[128 = 0]

j377_j197: [133 142 118 160 149 105  98 146 147 107 148 144 150 107  71 140 140 143
  98 153 159 127 121  92 122 134 131 134 141 122 169 122]
j881_j160: [143 143 150 163 121 120 119 159  78 153 102  89 137  83 142 160 144 160
 174 150 150 148 161  76 127 195 157 154  33 166 119 173]
j572_j728: [ 84  84 131 141 157 170 159 131  99 134  71 136 118 157 162 101 131 134
 107 100 147 145  91 178 166  98  89 131 141 135 140 168]
j572_j728: [ 97  90 101 156 157 117  61 107 188 129 141 151 126 127  90 114 117 176
  75 161 207 109 130  91 153 122 141 129 135 147 162 157]
j377_j197: [146 124 154 151 143 136 159 167  79 107 116  82 130  94 158 137 133  97
 122 102 160 131 131 122 164 141 126 128  56 166 131 127]
j881_j160: [116 130 157 144 111 116 102  69 119 167 111  99 122 135 155 147  96 160
 161 158 150 161 155 114  99 175 170 147  45 139  83 183]
j572_j728: [144 133 126 119 118 139 140 107  97 125 120  99 113 128 154 123 139 116
 153 124 128 131 136 127 137 153 136 122  59 142 112 131]
j612_j851: [103 126 137 172 152 135 136 146  98 125  85 134 141 159 110 108 172 124
 118 136 146 130 113 116 154  89  89 106 136 140 161 124]
j572_j728: [150 169 172 134 135 136 203 109  49  82 105 102 134 135 158 152 118  69
 147  84  89 181  85 198 104 145 104 148  86  93 111 127]
j881_j160: [151 115 141 142 112 127 135 153  93 126 138  88 145  92 132 139 125 136
 155 165 136 128 136  93 113 175 161 154  68 104 112 119]
j377_j197: [128 113  97 125 132 152 140  93  94 101 111 143 121 135 123 120 134 158
 151 145 115 146  83 155 115 176 121 172 112  68 136 162]
j612_j851: [180 193 129  74 109 113 156 138 136 112 174 130 124  86 137 172 105  89
 141  74  64 149 134 167  88 160 141 138 144 126 109 110]
j607_j202: [148 109  71  79 109 164 129 163 130 153 141 119 109 106 139  96 169 136
 141 129 117 100 144 105 153 143 140  99 110 155 134 108]
j607_j202: [103 125  92 128 152 130  76  42 166 126 107 141  74 174 139  97 146 138
 104 105 191 108 149 122 193 110 111  85  75 214 145 172]
j612_j851: [116 139 187 135 108 103 139 134 140 160 131 114 149 151 141 141  98  99
 133 132 104 133 152 131  97  81 136 109 162 123  89  95]
j607_j202: [ 97  70 121 119 142 150 109 135 164 165 127 130 118 101 157 128  78 173
  90 121 177 139 129 144 142 143 155 151 129 150 120 187]
j881_j160: [ 88  92 188 191 134 147 194 174  32 123  46 137 171 154 141 137 126 154
 177 159  82 163  71 167 100 123  86 202 185  25 121 157]
j377_j197: [112  61 157 170 141 156 165 164  63 115  96 105 155  93 151 140  92 168
 139 160 149 157  81 147 116 181 140 212 101  54 120 175]
j377_j197: [123  88 141 138 131 139 143 135 111 114 122 102 124 130 153 111 119 115
 121 130 152 108 125 127 156 116 127 128 102 126 119 115]
j881_j160: [112 117 121 140 117 147 143 176  94 157  88 142 143 146 119 109 179 151
 167 156  91 119 125 107 129 111 103 124 170 109 139 119]
j881_j160: [128  93 120 111 133 157 144 132 116 128 118  99 101 121 177 106 126 112
 116  96 158 113 135 141 178 124 127 111  77 173 120 135]
j572_j728: [107 160 182 150  88 111 143 175  89 205  73 144 164 143 136 164 138 169
 220 163  40 160 156 114  63 133 126 159 193  97  88 155]
j607_j202: [114  75  85 107 113 141 118 115 154 110 143 176 129 147 103 104 115 176
 145 174  91  95  93 141 106 132 123 175 221  24 131 120]
j612_j851: [124 116 156 151 112  80  80 134 186 139 174 121 154 132  92 131 102 128
 110 183 153  87 166  65 109  90 160 112 161 116 115  73]
j377_j197: [122 159 135  71  92 113 113 132 182 195 125 160  98 129 176 157  99 144
 169  77  63 120 190 150 118 115 133 122 200 186  81 163]
j377_j197: [118  74 156 130 122 167 184 185  66 143  88 102 133 102 191 132 107 141
 159 117 111 140 112 160 138 151 127 176 119 103 100 159]
j607_j202: [119 122 157 101 140 121 127  98 202 148 201 108 152 114 120 138  37  86
  21 115 171 177 108 176  74  98 181 100 138 116 107  99]
j377_j197: [139 137  86 136 146  96  67  77 187  75 168 148 106 148  77 105 150 117
  89 138 179  71 142  83 170 102 118  92 122 157 168  92]
j572_j728: [118 128 141 114 111 113 125 197 169 168 143 161 152 109 116 148 110 146
 131 130  82 116 146 123 100  98 131 138 245 113 121 113]
j607_j202: [ 83  78 129 129 107 155 136 119 112 172  76 138 122 195 153  82 150 151
 167 162 100 106 130 129 139  81 105 114 170 103 106 126]
j612_j851: [132 146 135 136 117  97 105  88 153 113 152 130 134 164  97 119 132 106
 127 157 125 105 140 103 113  97 129 101 138 110 123  79]
j377_j197: [163 174 113 173 171  98 100 112 122  52 153 113 127 103  74 137 166  97
  84 120 202 120 124  82 167 146 119 106  43 176 189 111]
j607_j202: [ 78  82 131 118 104 144 135 110 143 167 103 169 143 192 125  98 112 163
 152 174  72 126 102 159  86  84 114 145 240  37 103 123]
j607_j202: [122 110 176 151 141 144 173 162  81 132 107  85 145 112 164 135 109  98
 111 110 150 157 115 150 135 121 129 130  86 137 115 130]
j572_j728: [139 172 163 169 145 115 175 124  70  73 118 133 170 145  84 148 138  93
 129 139  93 175  67 161  77 127  99 152 147  44 148 100]
j881_j160: [110  84 130 105 128 153 161 147 140 131 138 140 140 134 139 113  93 122
 100 123 107 133  90 179 111  99 124 142 200  70 119 111]
j377_j197: [120 126 152 149 130 105 107  99 154 130 153 107 145 149 105 119 112 105
  92 159 166 127 135 104 114  95 148  96 109 125 123  89]
j881_j160: [110  87 150 171 115 132 134 157  87 141 101 110 159 146 117 109 148 150
 160 197 129 113 123  86 119 120 129 142 126  77 122 106]
j572_j728: [179 203 134 133 125  82 122  97 121  67 169 140 140  90  87 189 107 124
 153 127  95 156 115 133  70 201 144 184 113  78 131 135]
j881_j160: [163 162  92  99 124 122 109 131 149 120 159 124 108 103 119 130 155 113
 124 105 133 109 156 102 149 144 137  96  95 183 143 112]
j377_j197: [147 140 132 153 144 108 109 101 134  91 158  93 130 129 103 117 140  87
  88 139 189 114 136  90 150 117 139  88  52 158 146  85]
j607_j202: [105 118 117 116 113 123 102  81 166 152 130 144 119 183 118  97 132 131
 128 154 121 108 140 120 122  85 126  94 160 120 116 106]
j612_j851: [129  83  91 113 145 135 111 134 171  89 160 140 108 118 123 101 120 124
  82 114 166  75 121 125 179 105 120 122 154 137 153 106]
j881_j160: [121  86 149 132 131 122 121  65 147 102 153  95 118 147 149 113  73 106
  95 139 178 116 122 141 135 118 152 128  78 110 100 114]
j572_j728: [ 98 131 172 182 122  99  81  93 124 180  96 110 142 140 128 151 110 178
 156 182 168 155 165  80 102 155 162 144  69 148 101 185]
j607_j202: [ 96 114 164 150 108 121 124 144 119 181  89 127 140 159 145 125 132 149
 166 156 109 122 157 106 120  98 125 123 155 132 100 135]
j572_j728: [162 104 132 101 108 141 154 174 118 128 170  79 137  80 150 126 112  99
 122 131 131 114 138 115 125 146 166 123  87 123 106  81]
j572_j728: [141 144  89 136 158 103  84  90 176  67 170 165 121 110  72 142 115 145
  85 128 164 119 105 124 130 154 128 153 143 113 172 142]
j612_j851: [147 157  68  72 128 140 118 100 166 116 155 155  95 137 117 108 156 108
 111  89 109 113 128 147 146 118 114  87 145 160 149 111]
j612_j851: [118 106  91  89 122 141 110 109 180 141 152 146 111 150 123  94 128 125
  99 126 130 101 131 134 141  92 129  92 166 135 131 103]
j612_j851: [151 199 119 129 103 123 134 135  91 165 133 139 178 114  62 157 165 157
 175 190  62 203 105 110  18 192 156 145 127  56 133 127]
j612_j851: [145 219 120  98 127 140 149 173 104 188  96 140 122  98 142 164 175 123
 152  61  77 190 152 147 114 152 116  98 121 217 138 173]
j881_j160: [131 100 104 117 124 145 114 202 147 168 143 116 137  89 122 112 153 144
 109 142 152 105 153  80 151 122 148 101 130 169 144 109]
j607_j202: [168 154 134 138 106 121 157 176  70 102 125 103 141 119 119 127 184  98
 183 144  86  99 141  86 133 135 114 119 105 115 131  69]
j612_j851: [159 133 109 103 107 121 136  90 132  85 180 133 143 126  93 130 106 120
 138 165  90 132  91 144  67 162 151 160 142  23 117  86]
[159 163 103 133 112 120 117 125  94 113 117 117 115 137 113 116 199 121
 181 145 112  97 155  73 151 144 115 102  76 155 141 102] : j881_j160
[152 188 128 156 146 105 113 127 120 114 149 121 156 101  71 155 150 119
 104 143 151 170 118 100  95 160 144 118  82 135 162 123] : j377_j197
[ 92  90 147 163 144 134 140 113 112 108  92 134 130 183 132  96 135 118
 118 140 143 108 105 140 157  71  89 121 156 104 135 115] : j881_j160
[146 175 159 167 129  90 120 163 115 122 136 122 162 106  89 162 143 121
 138 148 123 138 143  86 102 135 133 132 128 129 141 109] : j612_j851
[118 120 126 155 153 107  87  90 154 100 127 139 109 122 125 142 104 153
 109 122 183 117 135 119 158 146 129 153 103 155 141 176] : j607_j202
[120 102 125 119  91 145 129 120 104 173 111 110 134 149 141 107 142 155
 181 183 102 127 140 104 101 144 151 129 106  93  94 123] : j881_j160
[146 155 126  96 134 138 181 122 110  80 134 156 123 126 137 147 108  97
 130  74  66 152  80 211 105 135  97 162 185  75 129 127] : j881_j160
[140 164 146 106 119 113 143 115 145 124 144 124 121 150 138 128 126  72
 119  91 101 121 143 147 127  82 115  84 148 153 114  84] : j572_j728
[131 171 175 174 136  65 101 102 149  96 145 145 151 128  90 177  90 129
 127 142 131 138 134 117  90 132 132 164 156 100 127 134] : j607_j202
[144 147 128 122 130 135 145 121 104 116 125 106 119 130 141 122 147  95
 129 107 131 133 130 132 143 128 122 103  80 155 129 114] : j377_j197
[115  96 141 157 127  99  80 114 177 137 171 121 160 121  83 130  88 155
  91 200 178 121 132  82  92 128 175 138 132  86 125 109] : j377_j197
[129 167 152 110  99 118 134 120 131 179 130 124 143 139 131 146 120 123
 155 137  81 164 146 135  70 128 149 114 140 121  93 122] : j612_j851
[127 150 116 116 134 140 166  96 111  91 122 147 130 188 106  96 161  77
 117 115  86 132  82 172 120  75  81  93 172  83 146  73] : j612_j851
[163 201  64 108 142  93  66  55 182  76 167 172  91 129  74 139 159 130
 119 106 137 109 141 108 142 157 118 111 114 169 171 138] : j607_j202
[ 98 136 131 160 146 121 106 119 132 141  88 147 120 164 119 116 160 139
 125 125 149 120 142 110 161  90  96 102 140 174 149 148] : j881_j160
[125 147 110 140 168 139 121  81 112  98  96 125  88 135 148 125 148 118
 104  72 182 142 122 149 189 141 100 112  50 207 157 184] : j607_j202
[125 176 112 128 144 111 115 123 155 113 124 168 119 159  96 122 168 104
 111  96 113 114 133 129 149  76  84  84 185 166 164 107] : j377_j197
[ 90  63  74 103 138 200 147 145 116 169  97 150 129 139 131  80 148 176
 110 147 128 153  75 163 129 132 121 134 159  89 149 161] : j612_j851
[110 110 135 139  89 134 110  92  99 183  93 108 131 170 139 107 150 167
 197 200 112 128 154  85 102 145 151 124  82 105  89 138] : j881_j160
[152 153 133 123 115 105 132 156 150 114 178 125 159 132  79 120 145  81
 107 151 105 106 130 100 101  83 131  87 173  98 139  32] : j572_j728
[115  50  96 120 137 159 119 124 136 115 130 117 106 121 152  92 116 151
 108 139 177  92 118 124 176 135 136 140 102 126 132 140] : j607_j202
[102 119 159 162 124 116  98 137 132 188 110 117 150 113 127 151 106 179
 138 170 156 160 152  95  98 154 165 148 105 139 111 177] : j881_j160

j786_j671: [135 123  82 150  85 154 108 140  94 137 121 158 115  84 158  94 121 178
 137 104 132  90  87 132 150  94 128 119 130  92 124 112]
j786_j671: [145 146 113 145 135 107 133 112 121 142 124 143 127 159 125 166 102 106
 113 127 146 140 127 108 136 149 141 143 121 126 165 132]
j637_j208: [120 137 151 208 139 135  92  94 105  79 128 204 131 103 125 151  81 202
 117 179 116 130  97 212 102 146 100 145 152 115 140  96]
j292_j223: [173 152 137 147 139  90 132 155 119 167 118 157 142 157 173 118 129 141
 117 154 144  78 141 119 152 143 108 116 167 120 113 137]
j858_j135: [135 125 166 149 136 114 114 130  98  80 123 142 140  91 124 116 122 164
 149 171 101 103 113 164 121 134 119 140 147 145 102 144]
j292_j223: [152 163  79 118 159  87 118 138 199 134  99 102 149 205 120 147 111  82
 117 101 111 177 130 116 135 114  99 142  72 148 106 107]
j858_j135: [182 167  91 140 126 123 133 126 140 170 115 166 110 149 170 137 141 148
 108 120 142 109 150 142 141 165 138  96 174 112 126 109]
j35_j535: [127 128 114 105 107 168 131 118 133 100 120 127 112  97 146  99 152 169
 148 106 111 138 124 150 114 117 117 124 131 132 101 109]
j35_j535: [164 149  45 119 132 121 116 109 166  66  80  83 108  98 101 157 119 117
 139  79  70 176 106 159 149 125 156 129  71 170  93 115]
j858_j135: [ 56  74 166  47  89 197 153 145 123 135 164  79 124 101 128  55 185 123
 163  96 141 131 139  81 100  74 117 126 115 117 117 136]
j786_j671: [129  89 132 117 109 148 151 198 133 231 140 107 113  84 195  70 191 145
  90 118 162  26 170 115 189 105 129  30 195  90  87 132]
j292_j223: [ 71 103 140 140 152 149 133 106 174 123 140 107 128 145 102 166 107 107
  87 122 138 183 140 146 117 117 103 127  93 131 153  98]
j858_j135: [151 142 148 174 173  92 131 103 141  59  92 128 138 116 133 176  90 155
 109 167  95 144 125 186 143 152  90 145 119 178 104 124]
j786_j671: [ 98  96 125  78 119 154 143 136 148  69 109  53 130  84 125  93 147 131
 156  93  91 152 115 120 137  72  98 141  69 167  77 130]
j637_j208: [162 129 142 165 127  75 109 144  59  85 109 136 147  85 119 126  94 140
 158 168 103  75  82 123 158 125 143 159 124 146 116 176]
j35_j535: [185 211 164 129 164  79 106  84 129  34 106 190 163 206 113 140 106 155
 187 185  81 186 118 168  47 184  88 214 133 175 108 127]
j858_j135: [108 103 146 135 108 157 149 106  85 136 147 136 105  89 132 143 127 138
 117 129 157 113 132 116 135 142 155 122 150 115 171 140]
j858_j135: [112 144  78 111 116 141  87 120 160 118 135 132 131 162  74 123 121 100
 153  92 107 187 102 130  85 109 150 149  81 112 138 103]
j292_j223: [194 171 125 116 128  81 101 105  78  43 111 136 128 101  67 141 129 115
 204 157  65 135 103 145  95 185 208 171 137 172 114 181]
j292_j223: [137 136 159 155 168  96 140 154 167 183 127 141 148 181 168 138 128 126
  78 161 154 103 168 138 147 140  77  98 162 122 114 115]
j292_j223: [ 97  96 130 157 124 151 150 120 123 146 128 123 117 103 158 148 105 146
  82 118 161 118 127 125 165 108 101 114 119 115 154 113]
j637_j208: [ 99 131 155 173 154 145 108 112 165 124 139 174 136 150 131 141 111 167
  95 160 131 152 137 197  95 136  79 119 149 112 128  79]
j35_j535: [142 142 183 137 112 131 107 103  55  23 122 177 142  79 127  91 120 207
 202 182  85 114  84 169  79 138 109 189 149 152 102 148]
j35_j535: [ 82  78  93 118 128 164 135 166 195 178 128  64 114  97 139 111 154 114
  77  80 133 122 148 138 174  73 112  57 104 112  95  94]
j786_j671: [146 135  49 162 134  97 104 127 147 101  88  99 128 117 103 168  76 104
 114  92 100 152  82 132 174  99 138 140  53 143 125 119]
j786_j671: [ 91  88 166 143 167 126 143 120 157 111 134  78 122  92  93 173 127 100
  87 149 117 142 158 164 143 144 141  97 126 157 127 136]
j786_j671: [125 115 144  94 106 135 184 112  81  94 108  95 132 119 177 120 113 138
 148 107 150 127 111  53 159  96  82 183  84 160 141 157]
j786_j671: [167 163  32 121  89 124 102 139 124 135 100 143 127 149 144 103 110 134
 157  70 120 134  77  93 143  88 129 153  80 107 122 111]
j35_j535: [ 59  65 210  96  86 208 190 131  73 197 184 139 108  96 192  83 172 163
 108 132 213  74 168  75 128 114 104 101 192  83 174 137]
j786_j671: [149 162 138 141 115 121 144  88  75 138 138 190 127 177 146 158  96 133
 134 140 172 137 120  87 108 165 130 178 144 113 199 138]
j637_j208: [134 153 120 115 129 129 119 139 158 145 126 150 144 184 150 100 135 138
 136 121 132 142 130 123 105 113  85 139 124 115 111 102]
j292_j223: [201 149  58 143  62 127 139 120  25 114  92 159  98  58 184 116 108 181
 163  94 136  62  71  85 188 125 167 149 133 118 143 158]
j637_j208: [109 122 152 153 158 121 124 125 158 123 129 130 139 142 124 146 114 131
 101 151 126 142 139 160 123 130  96 122 127 134 123 111]
j786_j671: [124 118 185 144 168  96 140 131 134 118 130 115 144 132 121 151 123 115
 109 175 124 119 153 145 133 151 114 124 145 155 119 148]
j292_j223: [ 91 112 138  85  94 174 108 118 108 100 159 126 119  99  80  88 158 128
 182 114 110 151 113 127  71 117 168 143 125 115 134 133]
j35_j535: [147 160 116 149 143 106  88 150 161 173 139 174 142 183 118 119 133 122
 121 146 127 124 137 155 101 144 131 108 159  96 119 105]
j35_j535: [125 163 189 115 194 131 153  91 218 125 136 146 135 214 136 165 154 129
  92 167 129 198 211 191  64 196  75 115 173 157 115  85]
j858_j135: [115 135 126 118 111 216 139  47 136  43 126 156  78  64 130 143 151 211
 140 114  99 190 139 220  71 170 134 124 158 145 126  79]
j292_j223: [ 68  82 159 135 130 191 160 125 161 177 154 123 106 107 166 127 152 157
  66 122 171 122 173 154 137 119  92  70 162 101 139  89]
j637_j208: [134 118 140  69  88 167 146 185 125 251 171 142 110 134 179  44 225 131
 133 113 175  50 185  88 123 133 159  50 224  68 111 134]
j637_j208: [155 159 100  81 133  82 138 146 147 112  96  90 164 204 139 110 113  84
 165  98 117 159 107  52 137  87  82 191  51 161 106 144]
j858_j135: [116 108 168 139 117 122 112 141  77 108 143 139 139  89 112 103 126 143
 156 162 120  90 106 129 121 120 141 140 144 123 126 158]
j35_j535: [ 92  72  73 124 114 185 133 149 179 162 125  64  85  41 129 123 164 130
  78  70 120 115 147 166 180  94 158  34 123 113  98  96]
j637_j208: [132 143 126 119 119 142 156  93 115 101 115 139 125 147 160 141 108 149
 133 114 144 157 120 105 124 127  91 170 106 141 150 119]
j292_j223: [ 89 116 119 165 122 122 113 106 101 110 133 142 144 150 100 161  57 110
 121 122 148 162  76  96 128  93 110 187  61 115 189 125]
j858_j135: [129 136 125 136 125 146 118 102 126  91 125 146 117 108 117 135 126 155
 138 131 110 148 120 166 105 143 134 134 134 133 127 114]
j637_j208: [111 135 148 165 136 139 113 102 125 101 132 174 136 139 131 140  98 168
 121 153 130 150 113 166 100 131  90 152 130 120 143 100]
j858_j135: [173 169 102 160 138 102  91 126 134 113 113 171 131 138 119 135 118 149
 138 147 100 125 115 175 114 155 141 127 149 125 109 115]
j35_j535: [126 103 125 134  78 131 119 139  33  98 127 132 130  59 131  92 108 154
 175 125 126  75  65  85 153  88 148 164 109 118 139 170]
[100  99 101  92  88 205 152 134 145 178 144 115  90  91 168  90 179 155
 110  75 156 115 154 124 137 106 133  72 153  93 124  96] : j35_j535
[ 87 114 159 142 180 124 134 127 204 137 133 104 144 170 117 159 120 105
  76 144 130 171 164 163 120 125  78 110 113 141 119  96] : j637_j208
[212 189  76 133 123 113 112 153 154 199 116 185 113 162 177 106 170 155
 121 124 131  84 160 156 132 174 150  70 208  96  95 104] : j858_j135
[150 126  65 163  82 129 125 126  63  99  89 142 124  80 176 117  73 179
 141  93 133  95  50  94 189  71 101 168  75 119 137 129] : j786_j671
[142 164  93  90 122 145 146 114 171 136 111 134 130 197 169 115 135 135
 133  86 139 176 137 103 110 115  75 152 101 130 121  91] : j637_j208
[131 118 158 177  92  99  81 169  22 170 163 199 152 108 118  86 104 142
 160 179 155  33  76  94 129 115 164 145 170  67 164 173] : j35_j535
[ 76  90 172 126 152 130 137 160 168 139 134  92 156 141 143 104 131 126
 102 141 134 125 141 128 138  79  56 118 106 133  97 115] : j35_j535
[194 170 131 166 139  76 105 149 104 106  98 176 151 134 166 107 114 178
 149 172 103  79 107 157 139 140  97 142 159 137  82 135] : j858_j135
[117 113 170 134 137 115 147 115  96 101 130 118 136 116 124 146 110 123
 130 153 134 123 125 112 134 135 122 154 122 149 146 156] : j35_j535
[116 132 105  89  87 211 170  77 127 116 127 142  86 112 178 120 152 181
 131  76 152 166 141 125 108 132 109 132 135 121 149  89] : j858_j135
[112  80 121 138  47 182 115 144  16 132 150 152  97   0 142  68 143 189
 166 117 140  37  77 114 152  96 186 110 164  79 143 157] : j35_j535
[ 97 139 109 143 159 119 113  91 178  99 125 119 140 187  75 187  79  83
 109 115 121 220 116 135 100 124 112 169  58 142 165 100] : j292_j223
[138 134 124 111 124 140 147 130 140 141 121 125 122 135 162 115 146 142
 123 115 137 124 144 121 135 127 107 118 138 130 115 119] : j858_j135
[102  83 169 179 141 111  85 150  97  36 114 107 149  22  92 107 103 173
 150 181  62  89  77 201 144  90 115 132 111 156  69 148] : j35_j535
[ 93  97 159  95  69 178 132 134  53 121 158 143 125  83 141  61 149 164
 180 122 147  94  99  85 105  92 131 154 138 100 143 150] : j858_j135
[100  87 178 122 145  81 113 181 109 148 152  80 160 118  75 112 132  61
 139 163 122  86 126  91 143 106 160 123 118 133 121 186] : j637_j208
[136 143 103 172 153  60  65 151 134 131 130 135 160 164  50 157  80  66
 133 149 104 137  89 130 125 123 168 148  89 119 143 144] : j858_j135
[125 123 114 133 109 146 108 146 125 149 137 146 122 108 133  98 143 149
 133 122 127 104 120 143 125 115 138 104 148 100 116 116] : j35_j535
[180 162 131 122  99 132 132 160 101 179 126 193 131 146 216  59 165 196
 147 140 152  56 137 119 129 132  92 111 201  93  95 120] : j637_j208
